Each row has a hidden value. The values are split into ranges, and the grade after each row names the range that its value falls in. Each part has its own value, ranges and names.
-190 167 -13 -148 -49 -194 -82 152 146 -96 -222 42 -194 93 326 -36 16 -1 68 -129 136 -345 -262 -407 234 170 187 -25 -19 248 -36 70 117 -311 -238 31 165 249 66 50 -40 48 -411 213 39 97 354 -292 166 -181
dh
-229 -24 19 404 -212 238 135 60 -165 268 -206 149 1 -273 304 -275 -149 199 -157 8 77 77 120 -291 95 216 441 -263 -191 -273 -236 -382 -377 153 -202 -226 129 -91 2 -390 177 6 81 -215 -150 -183 100 -62 -200 -141
dh
-162 411 -97 -452 -119 51 99 -192 150 -173 69 -411 160 388 213 -99 -239 -232 -182 -254 -180 -518 11 460 44 -219 124 -26 164 -80 -275 202 51 -75 172 -111 -88 -223 234 209 -233 170 -109 138 -95 -517 63 449 -42 62
bb
-150 -91 243 286 -282 288 -124 310 -337 -132 -36 313 -174 -75 79 -146 -334 374 4 107 102 100 -157 16 228 -204 35 -140 166 -6 -340 -439 -313 -66 -96 -29 370 166 50 -189 -253 67 164 -202 -249 -481 100 20 -375 -109
mm
-185 116 -312 -277 36 -98 237 -472 189 290 -160 -348 340 207 183 -86 -197 -170 -97 -254 -198 -223 187 271 97 246 218 63 87 -81 152 63 -276 48 13 -93 -72 -413 -14 304 -184 -190 84 52 116 -184 104 411 -77 -165
gh
-128 152 -153 -456 116 -292 208 -308 330 19 7 -384 102 376 338 -105 -205 -119 -20 -424 -323 -393 -154 219 57 205 69 64 270 140 51 198 149 -67 76 63 -51 -227 -74 340 -168 -28 -34 380 0 -223 179 340 17 10
gh
-155 566 -72 -87 -344 29 -29 -44 54 -124 86 -131 117 426 -335 -133 58 -497 73 110 -156 -520 61 223 289 -461 9 -140 251 -321 85 339 306 -398 6 124 103 -150 257 -39 -294 320 88 -21 81 -556 -80 174 11 53
mm
-50 382 -376 -129 -139 125 172 -313 302 -37 -4 -528 206 62 -153 55 3 -79 -48 -104 -267 -250 92 561 -156 -97 249 -82 262 188 -345 -12 116 73 183 -176 -61 -282 219 -28 -99 76 207 -155 -226 -319 -156 341 -181 121
sl
-226 271 -127 298 -284 -39 -61 330 -95 98 -153 99 3 -195 -138 -177 117 -26 271 21 65 -90 -323 -148 136 -163 184 -254 90 -19 -159 -204 -142 -376 -386 -106 -93 78 19 -261 29 251 152 -117 -21 -252 197 -424 2 -268
sl
-314 147 -145 -26 -115 77 -148 2 218 60 -367 13 -284 -97 207 25 12 87 114 -35 57 -319 -175 -413 230 299 457 -195 -37 336 -141 -335 -40 -118 -225 -133 148 125 262 -39 122 95 -207 -10 51 145 289 -245 88 -208
dh
-117 336 101 168 -210 -198 150 284 -46 -97 201 -6 -27 95 20 -332 60 -135 -3 -102 -159 -229 -244 -189 84 -262 -8 -235 112 -342 -140 194 319 -326 -100 97 -41 72 -129 -404 26 379 22 90 -158 -454 58 -214 34 43
dh
-14 220 -230 -82 -222 116 -63 76 139 -91 -254 -136 -11 -187 173 97 57 133 104 -41 199 -102 -179 172 -71 35 311 18 67 486 -339 -25 -29 -54 -170 -259 52 124 228 45 -30 -77 -183 13 -89 29 127 -201 -68 -142
mm
-125 266 159 358 -233 187 146 200 -331 -207 85 18 253 265 -117 -221 -233 -60 -249 108 69 -156 254 318 142 -457 -43 -165 94 -486 -422 -43 -211 -189 20 65 343 -113 16 -359 -374 120 178 -347 -488 -744 -39 419 -376 152
mm
-112 258 -144 182 -58 113 270 -63 -55 -288 -9 -245 250 131 -405 106 -81 59 -250 108 -94 -94 250 430 -93 -316 -51 -150 157 -136 -555 -145 -17 -64 258 34 280 -65 51 -406 -269 -7 248 -518 -548 -490 -147 388 -443 199
hd
203 -456 62 -184 -215 308 31 -293 -176 193 0 325 -156 -282 285 -5 -221 464 -222 215 22 471 234 -184 168 228 100 278 -84 -18 275 58 -102 476 288 -119 413 147 46 135 -173 -370 -159 -45 348 55 -295 -70 -299 -261
sl
138 185 -306 170 -127 -28 343 -112 194 226 -345 -50 208 -193 245 -62 342 -109 -41 49 194 -13 256 -132 -177 393 472 -29 -214 -13 -56 355 234 144 -183 -168 176 -88 31 -256 268 -288 -169 73 -56 275 -102 -218 -40 44
lp
333 76 -183 230 -545 324 74 -268 313 212 -123 5 -120 -354 160 -35 237 104 183 191 -10 233 94 131 -119 346 500 45 211 412 235 319 538 413 -116 -176 333 -72 184 -148 204 -324 122 204 148 193 -332 -208 -215 120
sl
-227 136 -187 31 -94 106 -127 221 29 53 -324 113 -198 -200 33 -4 103 148 195 48 94 -199 -246 -300 122 54 359 -233 -47 204 -381 -410 -131 -172 -186 -195 53 160 264 -108 104 246 -72 -124 -31 -6 135 -367 30 -230
sl
-234 241 -248 -601 122 -227 41 -439 334 -59 -20 -344 27 501 -129 104 -116 -253 -20 -161 -370 -539 13 98 298 13 -39 66 253 68 192 146 181 -232 263 172 71 -143 151 391 -355 88 -90 80 191 -201 70 344 78 -89
gh
-356 117 240 511 -265 287 165 67 -205 -170 -11 63 -72 -9 -5 -176 -311 183 -380 92 -48 -55 200 -146 141 -104 169 -376 -22 -391 -411 -408 -134 45 36 11 372 22 -9 -715 -1 79 182 -454 -480 -514 94 240 -420 138
hd
344 -293 -80 -314 67 91 123 -236 178 84 -201 398 -347 56 105 115 248 194 78 325 -80 28 206 -419 126 416 178 133 -14 98 183 258 662 325 371 162 704 177 233 128 16 -188 -197 229 245 337 -507 -156 -114 130
lp
-125 129 153 338 -155 100 214 -55 -84 -69 50 -103 210 376 102 -258 -374 -18 -146 -98 -135 -173 193 423 148 -80 36 -126 325 -232 -189 -93 -130 -28 -35 160 417 -318 -112 -160 -350 -82 368 -75 -485 -662 52 673 -432 258
dh
23 -33 -113 -509 -109 -127 -22 95 -154 176 123 144 15 17 22 -215 -84 26 323 -132 -244 4 -474 164 126 -272 -144 70 259 -127 111 101 -53 -169 60 -85 -290 -13 8 429 -209 268 171 322 437 -445 -96 -250 19 -380
bb
-212 25 -154 14 -8 -76 -88 124 124 -3 -325 25 -164 -100 121 60 -41 236 217 -101 67 -133 -324 -166 140 224 222 -93 133 472 -220 -370 -156 -196 -248 -56 155 156 52 44 -49 -28 -45 -8 -104 57 319 -218 -53 -228
gh
298 -26 -111 133 -494 133 7 -317 278 181 -117 197 -235 -277 5 60 284 63 164 316 12 265 126 -256 137 384 288 158 141 336 637 477 638 241 -84 44 489 140 82 -107 82 -423 -85 170 409 376 -264 -399 -109 -49
gh
-126 165 -236 -38 78 -183 3 225 83 -140 -286 -29 -60 -130 -5 149 180 156 47 -14 195 -166 -191 -281 38 60 144 -46 -93 324 -394 -131 -45 -306 -129 -67 112 311 63 -122 -38 40 -330 -170 -187 154 221 -390 57 -215
gh
-107 296 -31 -246 -147 119 123 -175 26 -55 41 -230 226 472 132 -192 -282 -246 -73 -149 -183 -424 112 550 124 -217 84 -42 268 -228 -161 144 -28 -51 112 -6 108 -357 182 225 -337 100 162 132 -119 -644 -42 603 -193 132
bb
-45 44 -398 -629 380 -372 217 -148 100 1 -59 -208 218 288 -236 112 26 -31 118 -173 -298 -245 -160 241 7 -107 -211 99 194 8 -190 21 -22 -242 323 78 -107 -75 -11 404 -331 126 72 18 41 -235 -95 118 -18 -173
lp
334 116 -170 91 -200 83 245 13 46 145 -229 180 77 -236 299 -68 435 -51 -147 254 339 67 362 -354 -109 246 416 93 -383 -148 -28 582 385 187 -36 -160 336 129 144 -262 210 -211 -469 74 70 341 -314 -404 32 35
sl
111 -276 -134 -525 -37 36 100 -165 -172 309 103 140 53 -99 161 -174 -186 217 84 -79 -264 223 -168 152 55 -50 -44 167 117 -192 127 29 -183 203 273 -169 -160 -98 5 430 -181 49 152 198 439 -322 -274 -59 -127 -350
mm
431 -73 -73 -11 -659 499 -122 -282 225 137 -137 215 -284 -343 223 56 126 213 250 310 84 312 49 195 9 293 429 199 264 562 372 367 531 497 -42 -190 486 62 340 135 51 -435 12 312 382 213 -385 -231 -270 17
bb
157 -185 -111 -42 -274 -70 163 -207 47 280 135 68 -28 -275 -2 -149 -38 227 212 -51 -325 408 -255 103 -9 139 -17 93 340 97 403 143 197 188 24 -21 -32 -44 -231 39 -13 -179 357 207 320 -153 -182 -242 -221 -207
lp
-169 196 -347 -308 28 -110 49 -338 217 -93 -204 -296 154 174 -259 272 -32 -61 -46 -3 -66 -230 111 196 152 18 10 111 144 269 12 26 -67 -185 121 31 158 -13 122 191 -347 -189 -93 -231 32 -25 97 174 -102 -184
lp
348 -262 -129 -298 62 84 95 -203 182 77 -184 336 -339 -63 118 144 285 246 25 313 -24 69 202 -466 96 401 210 159 -92 165 113 239 582 312 352 84 624 235 231 89 33 -171 -313 138 222 406 -471 -256 -57 55
gh
-95 -42 -2 48 73 -129 30 294 -197 -51 -86 317 -134 15 -169 -54 69 169 75 141 3 -51 -138 -394 227 -120 -82 -120 -13 -176 -218 -195 -16 -288 38 136 273 256 -26 -178 -152 212 -39 -186 -94 -180 -20 -284 -70 -163
gh
-53 101 -278 -635 340 -394 179 -138 48 58 -7 -141 261 523 -105 -44 -25 -236 95 -179 -269 -410 -57 185 184 -147 -219 132 175 -224 9 215 -20 -338 251 173 -32 -179 -3 518 -442 178 -6 164 133 -340 -66 255 77 -145
dh
-71 434 -90 -222 -175 112 117 -136 57 -236 100 -349 247 429 -67 -62 -179 -245 -142 -80 -148 -428 139 628 47 -384 14 -28 267 -136 -310 209 80 -127 189 -7 105 -243 217 85 -378 130 77 -42 -245 -634 -84 546 -201 176
bb
-189 -46 -17 179 81 -45 63 311 -155 7 -187 237 -125 -50 -20 -110 -26 249 105 19 -11 -75 -199 -286 133 11 94 -246 20 -74 -426 -459 -174 -192 -74 26 211 131 -23 -230 -28 209 115 -175 -270 -228 91 -171 -151 -106
gh
-213 268 107 388 -164 23 276 30 -167 -190 50 -96 272 323 -197 -175 -231 -115 -231 18 -86 -177 227 295 114 -279 -79 -213 195 -431 -266 -34 -66 -195 10 181 337 -175 -128 -438 -300 -1 316 -308 -501 -675 44 478 -411 214
hd
401 -71 -2 14 -561 254 -50 -19 -31 95 17 319 -161 -342 105 -53 161 181 187 288 117 386 -56 30 31 20 149 204 149 209 337 462 413 232 -44 -112 314 197 117 11 -31 -265 -51 226 371 53 -339 -442 -186 -124
bb
-136 238 -52 -245 43 -121 93 -254 222 -228 6 -246 32 532 -71 54 -160 -158 -116 -75 -215 -464 130 179 250 -38 -57 28 276 45 -10 150 232 -199 200 256 375 -93 83 133 -404 -10 -56 4 -170 -302 47 477 -116 146
gh
-1 55 -246 -263 111 -86 151 -17 201 20 -331 59 -102 9 128 73 224 38 117 9 6 -227 -91 -238 -44 258 262 -73 -54 155 -228 44 308 -8 59 -46 188 110 184 16 139 14 -162 159 20 176 -73 -233 15 -5
hd
-155 186 242 539 -175 98 193 275 -325 -206 130 95 132 208 -125 -268 -212 48 -259 100 -5 -92 194 73 164 -358 -70 -252 96 -514 -425 -159 -123 -200 5 166 416 -33 -122 -564 -280 161 221 -384 -596 -702 -9 321 -385 200
dh
-354 178 -40 -21 -170 -17 -188 130 58 57 -315 94 -167 43 229 -92 -82 -36 171 -82 124 -347 -261 -331 338 128 299 -149 23 173 -7 -209 -175 -316 -364 -65 94 103 162 72 -41 111 -173 94 124 -47 409 -222 108 -295
sl
-164 70 -220 -121 72 -34 5 14 175 44 -371 36 -179 -113 189 88 136 129 8 6 110 -233 -47 -460 114 317 369 -97 -185 234 -241 -189 5 -71 -70 -116 182 181 195 -51 118 26 -343 -61 -9 265 143 -292 92 -180
gh
-89 189 -277 -15 -155 -9 -8 -86 275 132 -350 -94 -47 -133 196 36 148 -7 149 -44 109 -181 -81 -151 63 325 428 -37 6 380 -9 11 61 -57 -262 -154 104 21 161 29 95 -121 -174 89 76 224 169 -238 59 -162
dh
-372 155 0 -121 6 -224 -93 166 100 -38 -315 175 -273 131 185 -50 35 -71 111 -67 77 -435 -278 -663 362 195 189 -181 -83 56 21 -100 86 -405 -254 96 166 263 83 -45 43 160 -337 133 128 86 409 -369 206 -244
lp

-383 4 -20 -39 -237 162 210 31 86 -10 84 -318 121 -507 111 -3 357 -421 85 31 65 -319 -43 138 411 69 -88 -277 -24 4 455 283 -263 279 73 -176 45 -65 115 -245 365 26 -73 3 21 87 120 -455 -230 9
zm
28 -13 -75 15 27 -154 68 15 -88 83 -42 -127 152 163 -190 -343 -51 -27 -115 346 83 28 -161 -204 174 -13 -263 149 299 -107 -212 60 135 -278 182 147 272 -103 234 -135 -45 80 285 73 309 275 91 112 117 60
Ht
-136 137 41 224 169 -98 135 429 148 562 -226 362 100 55 -267 -287 34 -63 -48 167 135 384 156 -338 -173 -324 90 184 107 -73 -168 -200 3 -322 321 18 38 32 -132 -77 -168 -259 -123 -36 437 346 239 50 249 -83
Sq
-179 106 -12 -114 -78 -155 34 -309 -259 -109 193 -308 65 340 -78 93 112 -48 -108 203 8 66 67 -46 163 -40 -309 -43 217 111 202 111 113 -166 -165 133 140 84 70 -183 187 97 310 79 -61 18 -160 347 88 13
Tm
-59 55 91 -320 -165 11 101 86 -126 -124 -199 175 -120 -21 -231 -25 6 6 -228 -113 -499 -30 367 -186 436 -21 73 20 23 212 327 -122 -171 -296 -40 -235 -245 -417 181 -86 190 261 143 89 109 97 275 -182 -32 9
zm
-150 110 -167 -11 -57 -300 -146 -306 -176 -133 356 -502 104 185 -53 -137 29 103 -59 246 121 -157 -147 78 301 58 -419 -114 96 -42 99 267 -31 36 -21 474 175 39 270 -140 209 281 348 225 -32 -19 -289 261 127 122
md
-234 26 -98 16 -95 -233 102 -306 -257 -114 393 -331 179 148 -7 -98 63 25 26 333 180 -59 -121 59 140 86 -455 -52 140 3 103 285 167 -56 -5 380 225 162 264 -194 245 110 279 35 -8 113 -209 172 130 101
Ht
-360 167 117 -95 -185 -234 124 146 111 41 -49 526 71 -242 89 -140 4 -149 -63 -33 -327 -9 358 -268 318 54 40 109 125 262 430 -142 -512 -265 -95 -193 -289 -272 93 -46 228 36 -3 -59 133 171 304 -281 222 -95
ds
-148 230 163 -349 -65 -84 16 47 -25 59 -327 159 -100 -58 -58 -1 43 -276 -44 -208 -388 -126 242 -10 360 221 111 80 116 250 443 -116 -407 -8 -52 -552 -257 -322 84 -74 156 224 59 -9 -117 30 178 -213 30 -124
fq
13 58 5 -305 -240 -20 202 -57 -113 254 72 43 -94 165 5 253 36 87 147 -49 87 345 151 257 105 134 -147 -63 -209 136 8 -9 87 109 -47 -76 -100 30 -231 -40 230 -3 -83 -244 -471 -238 -356 223 -84 -93
Hg
9 -76 30 -179 127 -255 91 -162 -270 40 -19 -93 15 302 -261 -189 -96 -58 -135 189 -18 -57 -183 -134 233 105 -311 113 179 26 -64 89 279 -356 141 4 213 37 294 -249 73 283 239 66 -57 269 94 162 72 126
fq
-116 -3 -250 32 -149 154 342 213 56 -57 299 -190 302 -329 129 -285 -91 16 138 359 110 -54 -39 -79 88 -26 -77 35 -23 -269 -257 47 56 3 11 368 275 31 241 97 31 -276 94 -215 337 -14 107 -309 5 57
ds
-166 374 67 -9 462 -49 -103 216 125 526 -384 -211 5 179 -199 -63 102 -394 16 -106 66 50 28 -131 -144 -170 239 89 140 -96 46 -162 -170 41 127 -355 94 197 -186 -37 -239 -123 -82 103 34 43 107 136 165 -122
mt
67 153 -169 -75 7 -32 5 106 -27 74 62 -272 22 157 -87 -344 -177 -245 -33 448 100 -54 -232 -96 224 -13 -175 100 217 -210 -242 -224 111 -89 35 88 369 109 194 -77 -60 -24 309 -206 171 64 126 133 12 -67
Sq
-421 222 -60 14 43 -321 82 -291 -124 -32 268 -224 263 19 151 -124 76 -22 151 187 40 -97 53 0 -21 154 -301 7 245 44 251 285 -107 16 -42 213 34 128 195 -19 202 33 184 81 -53 77 -185 66 336 59
md
36 -60 -74 0 -29 -249 133 72 31 296 100 124 94 170 -19 -304 -176 -192 -22 432 303 149 -322 -186 195 44 -337 164 192 -104 -360 -125 160 -303 117 97 353 175 50 -179 0 -51 116 -250 8 202 78 223 70 -37
Tm
192 -54 -83 -273 -323 77 249 77 -38 271 5 20 -53 47 46 45 -45 12 154 116 189 273 -84 231 213 214 -199 18 -135 -7 -280 -50 125 114 46 -101 74 -71 -130 -6 138 -18 -23 -327 -292 -171 -294 94 -188 -100
Hg
-75 152 56 -200 334 147 78 66 8 373 -140 -435 -27 320 -254 305 141 -359 -41 -90 179 184 5 -13 -50 -285 170 -94 -85 -109 5 -92 202 17 -43 -233 288 400 -346 -231 -118 -236 -122 -67 -288 -177 88 324 -159 -65
zm
140 -16 -69 -181 -154 47 51 2 -130 281 70 -242 -90 138 -117 272 100 302 64 -209 199 255 45 334 126 69 -104 -124 -422 26 -161 176 42 253 49 153 -73 -66 -177 17 124 128 -107 84 -319 -329 -587 194 -151 26
mt
-257 298 99 -232 292 78 95 7 96 419 -413 -277 -34 227 -144 176 282 -528 28 -97 -43 157 179 -155 -61 -260 167 -108 259 9 287 -138 14 -70 -6 -571 76 230 -368 -134 -22 -152 -81 11 -270 20 190 270 6 -125
ds
-394 55 15 79 -240 -120 254 76 111 132 147 164 286 -488 281 -129 162 -160 225 45 136 -110 24 107 160 285 -139 24 11 89 253 277 -410 208 73 -30 -81 -122 123 -54 260 -93 -121 -103 87 109 -59 -451 112 -44
fq
133 165 36 -256 330 227 -3 140 -39 154 -111 -511 37 403 -315 306 -51 -220 -175 -65 77 159 25 -32 10 -240 284 82 -99 -164 -179 -162 141 17 -188 -111 380 226 -243 -172 -311 -306 49 -88 -56 -343 138 294 -189 -86
Tm
63 377 -1 -170 353 183 -76 233 13 366 -165 -424 -5 338 -204 265 -21 -131 27 -193 113 220 129 112 -207 -175 370 100 -196 -148 -159 -222 -55 255 -144 -118 181 243 -311 60 -337 -317 -54 -71 -87 -429 -136 261 -11 -165
md
-244 172 62 -186 364 176 172 43 20 174 -59 -457 153 132 -163 308 156 -326 -15 -130 44 58 143 -82 -104 -269 262 -71 -49 -107 150 34 90 16 -132 -167 252 345 -234 -176 -108 -341 -115 -22 -152 -184 225 94 -81 -9
ds
152 -32 -64 70 -42 -43 -42 406 121 459 -175 204 -120 163 -417 -121 31 247 -258 -18 73 413 158 -262 214 -445 51 -19 -218 -55 -257 -210 -19 -337 243 251 -36 -199 -173 -68 -66 65 -70 202 276 95 12 230 2 16
ds
-312 314 -69 -38 -34 -200 -57 172 177 174 77 30 19 -363 183 -305 -53 -302 169 43 -44 -306 -30 77 299 223 -6 -12 -27 -13 264 -84 -529 252 53 -93 -108 -3 195 25 185 96 -29 -119 -40 2 66 -338 140 -96
mt
88 182 -125 -102 -106 -169 77 61 -112 59 -60 121 88 109 66 -386 -249 136 61 271 -128 75 34 -131 66 242 -184 316 277 -19 -295 -148 -80 -170 6 42 2 -243 258 256 -62 85 317 -82 246 68 -159 21 291 -59
mt
-48 315 49 -305 516 58 23 20 -63 424 -284 -437 -72 363 -243 215 27 -223 91 -220 0 126 90 56 -226 -101 237 0 -60 -105 -28 -88 168 108 28 -343 100 348 -260 -6 -186 -109 -116 1 -402 -221 -49 294 22 -41
mt
157 -44 -159 -192 -117 -103 126 -87 -208 41 59 -202 -23 219 -144 -289 -137 43 -3 372 63 32 -219 4 262 127 -387 45 150 -105 -277 1 331 -172 157 138 236 -36 263 -79 108 226 305 -96 -34 131 -98 186 -13 69
Ht
-236 -153 -5 -19 32 68 446 130 48 15 223 -36 404 -307 122 -26 -20 -193 74 134 178 -79 -100 -128 64 68 -10 115 -45 -123 -114 211 31 -100 -47 84 327 154 124 -143 9 -358 -108 -211 133 42 276 -369 -46 76
ds
-115 194 -158 62 103 -281 -133 -137 -63 138 182 -373 112 303 -157 -166 25 134 -40 247 176 110 -37 -50 53 -148 -277 -47 134 -113 -59 118 45 -62 83 447 173 109 55 -77 29 81 243 193 46 17 -224 416 229 66
fq
-217 145 21 245 174 -59 84 233 87 520 -250 14 172 -42 -168 -142 263 20 48 -48 184 238 138 -137 -220 -192 44 59 78 -46 -38 153 -122 -32 323 1 -54 -61 -124 18 -99 -117 -143 269 346 237 -124 -12 243 -3
mt
-186 62 -116 55 -13 -58 166 154 109 62 318 -103 257 -158 123 -186 -120 -219 53 318 231 -70 -160 -90 149 7 -91 82 7 -176 -138 -26 -88 -11 -70 245 338 218 115 -105 4 -278 47 -263 151 -24 166 -125 35 -31
zm
-294 15 -32 48 -5 -420 194 -287 -129 84 351 6 289 194 85 -147 -25 -10 82 390 254 134 -111 -105 -8 106 -479 88 277 33 -8 232 164 -249 18 316 228 254 110 -192 180 -63 165 -100 -99 203 -104 277 293 61
Hg
-15 -74 -17 91 -377 30 223 269 163 445 -271 325 68 -194 -94 -145 278 155 16 58 108 427 208 -77 156 -98 -133 -30 60 69 -75 111 -144 -94 352 -52 -209 -469 -205 -15 151 -9 -126 91 274 235 -155 -58 10 -55
Sq
146 -25 -120 -293 -228 -63 131 -74 -122 58 284 -139 10 162 -16 145 -143 284 74 57 128 228 7 259 223 168 -211 -23 -287 -10 -217 77 115 114 -80 291 66 -12 -48 -27 155 26 51 -200 -367 -346 -357 214 -108 15
Ht
-262 127 -84 -33 -240 50 266 192 146 -131 246 80 334 -426 215 -116 -57 22 99 148 -99 -24 252 -45 161 100 64 91 -11 -38 92 73 -363 95 -127 189 -24 -205 117 69 101 -316 17 -224 280 -120 160 -416 80 -52
Tm
152 133 -64 -18 73 133 73 451 101 452 -275 66 8 15 -298 -88 -12 282 -4 -128 4 368 257 -40 -89 -201 249 106 -231 -130 -319 -110 -58 15 254 85 -105 -242 -159 151 -210 -133 -136 74 270 -83 -89 -16 54 -35
md
-247 120 136 -273 -39 -218 33 -157 -112 -253 100 36 185 -113 51 174 -36 150 -89 -298 -368 -174 334 16 294 300 50 112 -66 261 403 269 -485 15 -241 -24 -268 -337 182 -25 167 143 66 169 -90 -190 -17 -251 140 54
mt
-26 51 23 25 83 -158 66 120 -10 453 -278 52 -11 134 -128 -315 57 -363 12 220 212 44 -273 -132 116 51 -213 134 280 -31 -132 -92 59 -181 278 -285 207 58 68 -159 -24 113 76 -24 97 365 45 92 92 -69
fq
215 51 -122 -27 -93 175 172 465 70 294 -196 154 12 8 -312 -241 -101 297 -72 143 -65 404 253 -163 24 -243 132 130 -93 -163 -400 -208 96 -180 259 172 -25 -314 -48 112 -156 -159 13 -69 436 41 83 -22 13 -31
Sq
159 -28 -87 -383 -10 139 95 53 10 350 -185 -386 -186 -35 -165 107 88 -33 121 -201 74 11 -113 317 299 119 -33 -238 -321 -106 -105 127 108 292 242 -218 -20 -50 -125 -59 157 235 -176 7 -523 -219 -232 17 -323 60
mt
-21 -1 -69 -98 34 -352 -43 -309 -208 -102 385 -290 210 402 -105 66 -125 282 -128 168 157 114 -69 -2 159 54 -348 73 16 4 -126 255 98 -156 -143 537 242 82 104 -167 47 74 275 116 -130 -151 -267 430 151 123
fq
160 0 -3 -368 -233 58 86 -56 -243 74 119 -122 -214 304 -194 328 -19 178 -63 -92 -13 268 146 248 277 32 -107 -99 -345 130 -7 -63 165 40 -119 40 -46 -23 -126 -118 200 139 37 -135 -394 -311 -316 277 -220 -34
Sq
-94 101 45 210 -66 -95 60 388 -18 286 -57 411 19 27 -253 -242 -6 78 -160 130 5 263 216 -255 43 -222 34 192 -22 64 -40 -211 -132 -302 165 148 -67 -147 74 -70 -45 -71 24 14 557 280 120 -66 204 -81
Sq
-187 351 54 -91 392 28 -119 -60 -57 222 -207 -606 73 267 -131 153 189 -396 -11 -114 76 -95 -19 20 -82 -76 137 15 168 -61 171 41 -122 184 -91 -285 210 226 -109 -85 -167 -79 88 181 -48 -124 -74 196 65 -80
mt
101 -63 -47 -345 -34 175 331 -29 -139 340 -54 -209 -96 279 -152 300 95 42 105 -48 141 401 78 116 -20 -111 -79 -138 -212 -31 -203 -9 457 -56 25 -108 104 204 -305 -48 103 -73 -127 -160 -482 -198 -244 335 -204 16
ds
254 -154 -53 -295 -181 21 245 27 31 465 -268 0 -67 178 -172 25 79 99 68 58 176 440 -55 86 186 41 -238 -66 -6 -34 -333 78 292 -83 296 -169 33 -178 -288 -89 109 83 -87 -91 -361 -1 -228 304 -184 4
Hg
-125 -94 -46 -80 8 -120 200 -46 14 216 -79 -126 69 11 -15 -275 74 -461 -8 328 178 -114 -346 -206 307 23 -329 -24 321 -82 -51 22 165 -276 163 -206 340 149 132 -249 141 110 114 -67 -59 344 212 46 -42 37
ds
46 123 -32 47 -26 168 54 407 140 515 -334 50 -87 84 -323 -28 199 44 -99 -43 56 433 267 -156 11 -416 171 -49 -83 -60 -120 -195 -29 -112 234 -53 -72 -167 -306 3 -91 -115 -118 112 274 59 -16 149 -21 -92
zm
-386 256 -36 5 -82 -194 167 -194 -76 87 48 -69 185 63 71 -149 188 -83 142 274 -27 136 217 -87 -70 1 -269 -14 407 81 285 130 -18 -91 47 17 -45 12 37 -22 216 -48 185 -1 54 209 -89 143 312 -39
Hg
4 24 -18 206 64 -19 88 347 135 503 -220 98 129 63 -286 -211 124 25 -85 146 249 360 31 -212 -44 -287 -3 98 70 -121 -261 -15 19 -185 339 104 121 -100 -149 -107 -157 -173 -66 100 421 246 47 104 99 -33
Hg
171 55 -121 -92 77 -183 -19 -77 -229 127 142 -248 30 397 -91 -137 -217 85 -23 237 207 75 -256 14 70 131 -282 189 41 -100 -414 -38 206 -107 -29 231 305 148 160 10 -97 105 270 -33 -33 -72 -310 336 106 20
mt
34 164 138 -323 428 92 75 -20 -18 282 -225 -416 164 425 -228 464 42 -132 -47 -279 91 272 122 27 -176 -94 279 120 -52 -53 -99 71 81 62 -166 -247 241 191 -401 -131 -302 -334 -99 3 -315 -378 -13 344 -64 -59
fq
